Each row is followed by its group and then its class within the group.
[  6 -10  -4 -13  -8   3   6  14   9   4   8  17  11   8   9   8 -15  -2
   7  14 -21   0  24  -1  -2  -3 -21   3  -2 -28  -2   0  17  -3  -7  23
  18   0  -8  -8   5   3   0  45 -26  -4  -6   5  -4 -10   1  -3  14  21
  15  14  -2 -13  -8 -11  17  -6  -7  25  -3  -6   7  18 -10   4  -3  -2
  10  -3  -7 -10  12  12  15  -4   2  17  -9  -6   7  27   9 -10  15 -10
 -14   7  14   9  11   2   3   6 -15   3  -5  15 -13  -7  -3   4  -1  13
  -9  -2   2   3 -18  -1 -11  14   0   7  -3   5   5   9  27   8   2  -8
   7   3   2   8   2  11 -16 -14   6 -20  -1 -19   1  12  17  -8  -5   1
  13 -13  10   0   5   5  23  17]
Mufen sibi
[  6   6   1 -12  -3   0  10 -18 -14   4  15 -14  17  -9  -8  -1  -7 -14
  10   0  14   4 -34 -15  -1  -6 -30  -7   4  13   7   6  -3  12  -7 -14
   8  12   0   5  -1   3 -14  -7  16  -3  -6  16 -14  -1  -2   0  -1 -19
  -9  16  10   3   9  -2  -1   0  -2  -9  -2 -43 -22  -3  -5 -10 -20  15
  12  -9   2  -6   2  11  -3   3  -7  17 -10  -4   5 -27   0  21  27  16
 -14  34   5  10 -29   6 -44 -17  -8  -8 -26   4   5   3   8 -19 -22   7
   4   3   8 -14 -14  -9   8  -6  23 -15   2   5  -4  -4  -5   3 -18   2
   3  16  -8  17  12  -3  -1   5  15 -25 -11   0 -42   8 -19   3   5  -4
   2  21   8 -32 -12  -3  -9 -12]
rire gur
[  5  20   2 -24  18   1   4 -16 -11  10  27 -30  12  -2 -20 -20 -16 -21
  18  33  17  -8 -29 -14  -7 -22  -2   4 -18  20   7   4  -2  11 -18   5
  11  15 -20  -2   5   5 -13   7  26   6 -12  26 -12   3 -10   6 -14  -7
   5  36   7   1  -2  12 -27 -22  12   8 -10 -47  -5   0   7  -5 -43  15
   0 -14  -1  -2  10   5   0  -9 -22  25 -11  -2  19 -33  -7  14  35  27
 -14  36   9  -2 -28  20 -54 -17  -7   5 -42  11  -1  -1   8 -31 -43   3
   4   5  -1  -6 -15 -12  16  -5  14 -23  -3   1   5   4  -4  14 -23  -6
   0  -1  -7  -8   8  -9   4   4  34 -25   0  17 -38   5   3 -16  12   6
  -3  19   8 -36  -4   3   6  -2]
rire gur
[ -2 -16  -3 -29 -18   4 -12  15   6   3  21  11   3   3   3  -7 -10  -2
  -9  -6  -9  -7   1  -1 -10 -12 -16   8  -3 -27  -3  14  -6  10 -13  -3
   9   6   2   1   2 -14  -6   5  -1 -21 -11 -11   5  55  -7  -2   2  20
   4  16   6 -14   5  -4  15   2   1   6   3 -14 -13  16 -37  12  13 -66
  -6  -2  -7 -12  -2   7   9   1   1  10  -8  -2  10  -1   4   6  11  -3
  -1   8   3   3  -8   1 -23  -8  -3   0 -12   2  -5  -9  -1  30  -4   3
 -26   2  -7  -5 -26 -16  -2  38 -22   8  -6   0   6  15  -1  -3  -1  -1
  -4   6  -1   7 -12   2 -13   0  23  -9 -10 -11 -11  15  12   2  -4  -7
   1  11  12  -7  -6   3   2  -6]
Mufen gibod
[-13  18   5 -21   4   6  26 -15 -13  -9  10  -4  12  -9 -17   1 -13  -7
  12 -11  10  -9 -25 -14   7 -10  -5  -8   5   9  -1   8   7   8  -4   6
   3  15   7 -16   7  -1  -5   0  19   7 -14   7  -6  -6  -6   0  -4 -11
  -7  21  -3  -5   0  -2   4  -2   3  -2  -3 -28  -4  -2  -8  -9 -30   2
  10   2   6  -6   6  16   8 -20 -14  15  -8   0  -5  -9  -3   3  34  -7
 -23  33   5   8  -8  -9 -29 -15 -13   5 -24   6 -18   8   8 -14 -22  -3
  -9 -10  10  -9  -7  -2   1   1   4  -8  -2 -12   2  -9 -12   5   1 -16
  -2   3 -11  -8   6   1   0   4  14 -18 -10   5 -21  21   5   3   5  -7
  18   6   6 -22  13   5  -4 -10]
rire vit
[  3  -4 -21 -21 -11   5 -18   1  18   4  12  16   8  14   3  -1 -22  15
   5  33   0 -11 -29  -1  -7 -10 -16   0   1  -6   3   6   3 -12 -16  21
   6  15 -17   1   0  -2  -3  -1  -9 -16 -10   0 -18  -2 -16  -4  10  26
  26  14 -29 -47  -5 -23  12   3  -3   7  -2 -22   8   9 -17   4  -5   4
  10  -9  -1  -7   2   3  28 -14 -29   1 -14  -3   2   5  18 -10  18 -18
 -13  10   6  12   5  -3  -4   4 -21  25   5  20  -4 -20  -3 -10  12  23
 -36 -13  14   3 -18 -13 -20  28   1  40 -17 -10  -6  17  -4   7  -7   8
   0  13   9   2   0   5 -20 -15  10 -24  -2 -13  -2   5  -3 -13   4  -8
  34  13   3  -6   0  11   1  17]
Mufen gibod
[  4  11  -8 -21  -8   7 -20   8   9   2   7  15  11  -6  -6  10 -30   5
   5  14  -6  11   5 -14  -8  -1 -13   4   2 -24   5  10  10   3 -19   2
  12   6  -6   4   5  12  -2   2 -15  -4 -17  -7   8  -6 -16   0  10  21
  14  14 -32 -20 -16 -10   6  11  -3  10  34 -16 -10   8 -11  -4  -9 -13
   0  -8  12 -13  -1  12  15  -2 -19   5 -20  12   5  16   6  -8  42  -5
 -15   4  11   8  -3   7   1 -10 -10   5 -10  16 -21 -41  15  -3  15  -7
 -36   0   4   5 -30 -24  -7  23 -17  -2  -6   8  -4   2  -7  -2   4  -9
  -5 -12   2  -8  -3   1 -21 -13   8 -22 -10 -13  -4   4   7   2   3  -3
  27  12   3  -7  26   3 -10   7]
Mufen sibi
[ -9  12   5  17   5   0  -1  -7  -3  -5  -3 -18  -1  -7 -13   1 -21   6
   0  -1  16  -1 -10  -8  -4   5  10   5 -10   6  -6 -20  -9  -9  -9  14
  -6  -2 -15   1   2   0  -1  -2   4  13  13   0   7  14 -14   4  -9 -11
  21   0 -35  -1  10   6 -11 -15   8 -12 -11   2  -7   2   2 -13  14 -16
  -8  -4 -17  -4  16 -12  10   3   5   4 -12  -4   3  10 -19   2   1  -2
   6 -26   5 -18  13   6  10   1  -1  11  14  22   2  -2  11  -8  -7 -15
   1  -7   9   3  16  -4  -1 -24   1 -16   5  -6  -8   7  21  -5  -5 -14
  -6   9  14 -23  -5   6  12   5   1   8   2  13  17   0  18  -5   6   7
   0   6 -11   8  13  -4  -9  16]
kifol Tad
[-10 -16   5  20   0   4  -4   7 -10 -12  18  -6 -18 -27 -23   7 -21  -1
   4 -19   1 -14  -7  -9 -14 -10  -1   7 -24 -18  -3 -20   1  -2  -6  42
 -12  -4 -16   7  -3 -24 -16   2  -1  10   5   1   5   1  24  -9   0 -10
  14  15 -36 -11  20   7  -4 -34  13  15  16   7   1  11  -5  -8  13  -7
  -4  -1 -28  -2  25  -7  15  12  10  19 -12 -13   7  33 -33   8  -1  -5
  15 -17 -10 -16  33  21  -1   8   3  -4   3  -4  -6   7 -13  14  -8  -4
 -17 -13 -20  -7  19  -2   0 -18 -16  -8  -5   8   4  21  34  -7   6  11
   8  -1  22 -14  -5  -3   9   1  12   5  -9   1  15   3  27  -6   5   0
 -13  -7  -1   7  16  -8   8 -14]
kifol zaref
[  0  -3   2  -8  -5  13   4  12  -9 -10  -8  -4  -2  -5   8  20 -12   4
   9 -19 -19 -27  -2   6  10   8   3 -24   0 -14 -30 -27  20  -8 -13  40
  -3  -5  -2  12   7 -47   1  -6   4   2   8 -27   1 -40  -4 -15  -2   3
   0   1 -26 -16   6  -5  11 -22  15   5   8   1   1  11  -2 -11   1  -7
  -6   3 -13 -16  15 -11  24  -4   2  12   0 -13  10  36 -11 -14  -6 -15
 -23 -22   1  -3  30   5   2 -12 -18  18  22   8 -19   5 -20   7   0 -18
 -20 -20   5  13  34  -1 -18   6  -4  -4  -5 -40  12  21  29 -12  14  -7
   0   9  14 -23   0  -3   8 -12   3  16  11 -11  33  15  18  -7  -3  -2
  22 -16   8   2  25   3   6 -16]
kifol Tad
[-12   3  12  53  13   3   0   3   0  -8  33  -1  -1 -21 -14   8 -31   2
  14 -11  14  -9  33 -19  -3   1  13  17 -17 -13   2 -32   1 -10 -21  35
   0 -12 -11   4   3  -3 -36  -1  -1   5  -1   1   6   1  14   9 -15  -4
  12  10 -40  -8  21  -5 -10 -30  12  13  -2  -6  -6  -9  -2 -10  12  -2
  -6   1 -16  -3  40 -16  16  10  -8  23 -21  -4  16  20 -24   7   8  12
  11 -17   0 -24  25  24   8  -6 -11   5   4   0  -1   5  -9  22 -17 -16
  -8  -6  -5   5   8 -22  -3 -16 -13  -3 -10  -4  -8  20  40 -10  -1   5
  16   3  20 -18  -5   0  11  -6   4  -2  -2   8   8   6  23 -14   4   8
 -11 -19  -5   1  17 -14 -11  19]
kifol zaref
[  5  -4   1 -22  -4  11   0  22   8   5  12  16  12  11   2  -1 -11   5
  -6  26 -20   4  18   0   1   0 -34   5  -6 -27  16  22  31   3 -12   6
  14  10  -2  -8   1   9  -9   8 -22  -6 -20  16  -1 -14  -7 -13  16  26
  12  15   1 -29 -15 -20  13   2  -9  28   0 -32   7   2  -7   5 -15  20
  33   1  10 -17   1  11  14 -14  -8  10 -17   2   4   4  16  -2  42  -6
 -11  32   8  20 -23  -5 -15  -6 -11   4 -31  28 -11 -10   0 -17   2   3
 -18  -9   1  18 -23 -14  -5  29  -3   6  -4   5   8  -1 -18   9  -4  -4
  -9  -4  -5  10  -5  -3 -24 -21   9 -30  -5  -9 -25   6  10  -6  -2  -4
  23   6  17 -16   7  10   1  30]
Mufen sibi
[  1  -4  -5 -12 -11  -1 -12   6  10  12   0  -3   9   9   0  -2 -30   6
   0  23  -1  -3   7  -5   8   6  -5  -3   8 -21  15  -1  15   1 -18  -8
  11  11  -9  -4   8  22  -8  -3 -22  -3  -6  11 -12   1 -28 -10   1  24
  18  21 -13 -31 -13 -23  36  -4  -7  15   0 -15 -15   8 -32  17   6  16
  15 -17  -1 -16   4  21  16  -3 -28  11 -13  -6  12   2  14   4  12 -11
  -6  18   5  -4 -13   8  -9   6  -8  13  -9   9  -6 -30  -3  12  -1   7
 -10  -1   1  -4 -36 -23 -16  19  -3  14   0   6   4   5  -4   5  -5  -2
  -6  19   6  17   4  19 -23 -18  -5 -24 -12 -18  -3  -2   0  -6   8 -17
  15   7   6   3 -12  -3   1   2]
Mufen gibod
[ -2   0  10  -7  -3  18   6  24  -5   7 -14   5  10 -11  -5  -1 -41  10
   2  22  -9   1  32 -20  -8  -1 -13   2  11 -24   8  10  15  -7 -13  18
   9  15  -8  30  -2  10   0  -3 -24  12   1  13  -5 -10 -15 -13  16  11
  23  15  -3 -13 -17 -11  -2   2  -4  29  -1 -14   7 -16  -3  -5 -11  13
   8  -3   8 -13  12   9  21  -6 -16  10 -12 -10   3  11   2  -3  29 -17
 -21  18  20  10   8   4  -5   1 -15   9 -17  22 -16 -18   8  -3  -3  -1
  -4 -10   0  -6  -8  -1  -9  12 -10  -1   2   3   1  -3   2  -2  13  -7
   3  -6  11  -3  -2   5 -16 -21   1 -17   5   4  -9  11   8   0  -4  -2
  19  -6  12  -5   9   6 -11   2]
Mufen sibi
[ -7  -8   7  16  -5  22  -1  13  -2 -18   6  -2  -5 -25  -7  19 -21  10
   5 -27 -18 -16  11  -9 -24   4  13   8 -10 -26  -3 -23   2 -12  -4  35
  -4   0  -3  14   0 -24  -8  -7  -6   1   3 -14   7   5  14 -15   5   2
  17   8 -47 -10  18 -24  14 -13   1  11   3  13  -4 -13 -19 -12  20 -15
  -3  -5 -12  -1  36 -35  35   3  10  23  -5  -9  -6  28 -23   4  -2  -8
   4 -29  10  -2  43  12  23  -6 -14  12  22   4  -3   0 -13  19  43 -11
 -18 -25   3  15  19  -2 -21 -14 -16  -5  -6 -11  -3  24  34  10   4  -4
  -6  38  28 -26  -4   8   7  -9   1  13  -9   0  15   8  32  -8   5   1
  22 -10  -2  10  13  -2   2  -2]
kifol zaref
[  9  -5  -5 -23  -1  20  -9  19  13   3  16  27   8   2  -7 -10 -10  10
 -10   9 -12  -3  15  -9  -3 -11 -24   9  -1 -23   1   3  23  -1 -13  14
  16   1   1  -4  -7   0  11  15   3   3 -13  14 -13   8   5   2  17  33
   6   7  -7 -12  10 -10   8   2  -1  19   2 -12  -4   5  -5  13 -10  11
   2   3  14  -8 -30  23   5  -7 -13  16 -12  20  -1  -4   8   0  50   1
   9  12   0   8 -16   2 -13  -6  -6   4 -22  10 -10 -14  10  12   5   6
 -26  -6   0  -6 -19 -17 -18  28  -3   7 -10  11  -4  -2 -15  -5  -5  -5
   2   0  -2   7  -2  -1 -22  -8  13 -31   2  -8 -24  12  -8   3   2 -18
  11  -6   6   4  19   9  10  26]
Mufen sibi
[ 12  17   1  -8  16   1   7 -19 -30 -25  14  -1  24 -20 -22   2 -10 -10
  24  -8  -1 -12 -41 -24   8 -12  13  -6   4  26   7 -11 -12  13  -1  18
   2   4   9   0   3  -2   1 -15  29   4   0   3  -3  -7  12   4 -12  -7
 -25  24 -20   3  12   8  -1 -18   0  -3   6 -24  41  -8   3 -12 -21  -1
  -1  -2 -11  -7  10   1  10 -17 -10   8  -4  -8  -7  -8 -15  13  42  12
   0  28   4  -2 -13  -8 -35 -23  -7  -1 -15   5   0  18   0 -11 -24   5
  -4 -20  14   1  11  -6  -2 -11   5 -15   9   1   9   9  -8   9  -9 -13
   3   3   6 -12   3  -8   9 -15  32  -8  -5  13 -10  14  -2 -10  17  -2
   7  -1  -1 -32  15   0  14 -14]
rire vit
